Below are the code and all the weights of a small trained network. Each question names an input and a class and asks about switching units off, where a switched-off unit gives its printed mean instead of its output.

import numpy as np


def w(rows, s, z=0):
    codes = np.array(rows[::2]) - 128.0
    scale = np.full(codes.shape[1], s)
    scale[-1] = z or s
    return codes * scale


def norm(h):
    return h / np.sqrt((h * h).mean(-1, keepdims=True) + 1e-5)


def f(y):
    return np.maximum(y, 0)


def log_softmax(a):
    a = a - a.max(-1, keepdims=True)
    return a - np.log(np.exp(a).sum(-1, keepdims=True))


def net(x, mask):
    res = np.array(x, float).reshape(1, 6) / 4 @ E
    u = 0
    for l in range(4):
        y = f(norm(res) @ A[l][:, :-1].T + A[l][:, -1])
        res = res + np.where(mask[u : u + 5], y, B[l][:, -1]) @ B[l][:, :-1]
        u += 5
    return log_softmax(norm(res)[-1] @ U[:, :-1].T + U[:, -1])


A, B = {}, {}
E = w([
[150,229,173],'x0',
[199,140,190],'x1',
[78,173,1],'x2',
[210,94,153],'x3',
[5,127,187],'x4',
[86,72,133],'x5',
],0.0063)
A[0] = w([
[168,213,247,231],'L0N1',
[218,2,8,252],'L0N2',
[183,167,110,95],'L0N3',
[229,97,84,80],'L0N4',
[178,181,97,64],'L0N5',
],0.0062,0.0036)
B[0] = w([
[203,1,29,231],'L0N1',
[218,118,177,254],'L0N2',
[97,70,117,154],'L0N3',
[84,141,142,170],'L0N4',
[87,95,136,148],'L0N5',
],0.0058,0.0057)
A[1] = w([
[135,219,182,180],'L1N1',
[153,74,203,200],'L1N2',
[151,100,163,226],'L1N3',
[144,152,13,179],'L1N4',
[253,100,105,254],'L1N5',
],0.012,0.0023)
B[1] = w([
[161,89,22,136],'L1N1',
[207,65,18,188],'L1N2',
[207,30,153,172],'L1N3',
[253,42,162,191],'L1N4',
[209,29,21,250],'L1N5',
],0.0056,0.012)
A[2] = w([
[179,172,57,252],'L2N1',
[137,2,193,201],'L2N2',
[61,181,123,142],'L2N3',
[118,221,155,252],'L2N4',
[102,169,152,194],'L2N5',
],0.011,0.0018)
B[2] = w([
[253,53,145,216],'L2N1',
[222,117,49,254],'L2N2',
[54,48,49,141],'L2N3',
[157,59,79,131],'L2N4',
[95,115,44,131],'L2N5',
],0.0054,0.0088)
A[3] = w([
[130,95,96,3],'L3N1',
[136,132,128,97],'L3N2',
[147,155,109,52],'L3N3',
[114,84,155,75],'L3N4',
[152,74,1,192],'L3N5',
],0.012,0.0035)
B[3] = w([
[113,121,65,140],'L3N1',
[110,64,135,128],'L3N2',
[88,45,136,128],'L3N3',
[150,98,198,130],'L3N4',
[183,55,2,249],'L3N5',
],0.0053,0.018)
U = w([
[99,216,218,3],'0',
[229,59,81,214],'1',
[120,243,201,22],'2',
[2,151,145,95],'3',
],0.014,0.0058)

Each question gives the input, the list of numbers given to net, and the class t.
The units are the neurons (one row each of A and B). Each row of codes is followed by its name. A weight is (code - 128) times the scale printed after its matrix; where a second scale follows, it is the last column's (A, B and U).
mask holds one flag per neuron, layer by layer. A switched-off neuron (its flag False) gives its mean, the last column of its row in B, instead of its output. The means were averaged over made-up inputs and are rounded, as every weight is.
A unit's drop is (log p(t) with every unit on - log p(t) with that unit switched off) / (log p(t) with every unit on - log p(t) with every unit switched off).
most important unit: the unit with the biggest drop
top k neurons: the k neurons with the biggest drops, biggest first
top k neurons in layer l: the k neurons of layer l with the biggest drops, biggest first
drop when u is switched off: that unit's drop, to one decimal
input [-5,-6,3,-5,5,4], class 3: most important unit	L1N5
input [1,-3,8,2,6,4], class 3: top 3 neurons	(L1N5 L0N1 L1N2)
input [2,2,2,-2,8,-2], class 3: top 4 neurons	(L1N5 L1N4 L2N2 L2N1)
input [-6,2,6,-7,6,1], class 3: top 3 neurons in layer 1	(L1N5 L1N2 L1N3)
input [4,-1,-1,-6,5,4], class 3: top 2 neurons in layer 2	(L2N2 L2N1)
input [-7,-4,-4,-8,6,-7], class 3: top 2 neurons in layer 2	(L2N1 L2N2)
input [1,2,2,-3,2,5], class 3: top 2 neurons in layer 0	(L0N1 L0N2)
input [0,-7,3,-7,4,2], class 3: drop when L1N5 is switched off	0.4
input [3,-4,2,2,8,4], class 3: drop when L2N2 is switched off	0.1
input [0,-6,5,-1,8,1], class 3: top 2 neurons in layer 2	(L2N2 L2N1)
